Each row has a name. After each piece below comes the name of the row it's from, unless a question asks for something else. Each question is about the rows just above it. Places in a row count from 1.

[  4  17  -8   8 -36  33 -15  -9  19] = bulef
[107 -66  12 -37   8 -17  12  -2  26] = voz
[19 26  1 36 31 28 20 17 10] = tuti
tags:
[12] -> q_4
[10] -> q_984
[-7] -> q_867
[-8] -> q_951
[0] -> q_825
[1] -> q_876
Join tuti by its entry at place 3:
q_876
Give the next entry after [  8 -36  33].
[-15]

[  9   3   7 -24 -10  10  -9  -4  -9   4   3 -10  23   3   5   3   0  -2
 -10  -6  -4   1  -3  10   2  -2  -1   1   3  -5   3  -1  -4 -10  -8   0
 -14  -4   1 -12  15  14   6   3   4   2 -13  -7  -5  20   5  -9  -8 -11
  -3 -12   9 -11  -5  -4  -1] : dem
[  1  28  34 102  39  -4 -20   3  -7   8   5 -13   7  -2   4   6  -1   3
  -9  -6  -3   3   5  14   1  -2  -6  -5   1  -8   8   1  -2  -8  -4   3
  -9   3   9 -10   2  -4   8   6   0   1   2  -7  -2  21  10  -6 -12  -9
  -2  -7   0  -4  -6  -4   4] : Piba
[  10   17  -11  -61  -15  -27  -19  -45  -42    1   28   34  103   39
   -4  -20    4  -34  -14   18  -15    4  -60  -23  -20   24   -7   74
   53  -24  -16   10   -4  -19  -49  -48  -36  -37  -37  -32   29   60
   21  -22   41   23  -74  -36  -41   30  -49  -35   44 -100    5  -17
   23  -47   18   16  -85] : ket
[  5  -2  -3 -10   2 -12  -6  -8 -15   0   0  15  21   8  -3 -12   1  -9
   3   4   1  -7 -22 -11  -3   4  -1  14   2  13 -10  -5   5  -8 -13   2
  -2 -12 -20  -8   2   8  -9 -15  15  -7  -4  -5  -8  -7 -13 -11  23  13
   0  -6  11  -7   6   7 -17] : turer
[   3   27   27  -68  -23   26  -20  -39  -33   14   49  -14  112   37
   12    7    7   -8  -34  -10  -27   43  -13   27  113   -4  -10   28
   78  -18   17   17   -7  -28  -40  -36  -62  -20  -23  -35   31   59
   77   10   32   45  -75  -38  -24   75  -21  -33   13 -100   -1  -18
   21  -47   -8   -8  -18] : murab
[  11  -29  -36   50   19  -50   29   20   20  -17  -33   36  -63  -19
  -19  -21    6  -14   37   23   25  -28  -13  -53    5   14    8   -5
  -43   19  -21  -20   23   18   16   25   48    6  -20   41  -23  -32
  -62  -27   -8  -40   56   36    2 -105  -14   30   29   69    1   33
  -12   48   23   34    4] : mosi
[112] is at row and place
murab, 13
Where in the named rows is [12]?
murab, 15
[  10   17  -11  -61  -15  -27  -19  -45  -42    1   28   34  103   39
   -4  -20    4  -34  -14   18  -15    4  -60  -23  -20   24   -7   74
   53  -24  -16   10   -4  -19  -49  -48  -36  -37  -37  -32   29   60
   21  -22   41   23  -74  -36  -41   30  -49  -35   44 -100    5  -17
   23  -47   18   16  -85] is in which row?
ket
tags:
[50] -> q_754
[-10] -> q_918
[5] -> q_307
Join turer by its entry at place 4:
q_918
The next entry after [  1  28  34 103  39  -4 -20]:
[4]
The row with [  11  -29  -36   50   19  -50   29   20   20  -17  -33   36  -63  -19
  -19  -21    6  -14   37   23   25  -28  -13  -53    5   14    8   -5
  -43   19  -21  -20   23   18   16   25   48    6  -20   41  -23  -32
  -62  -27   -8  -40   56   36    2 -105  -14   30   29   69    1   33
  -12   48   23   34    4] is
mosi

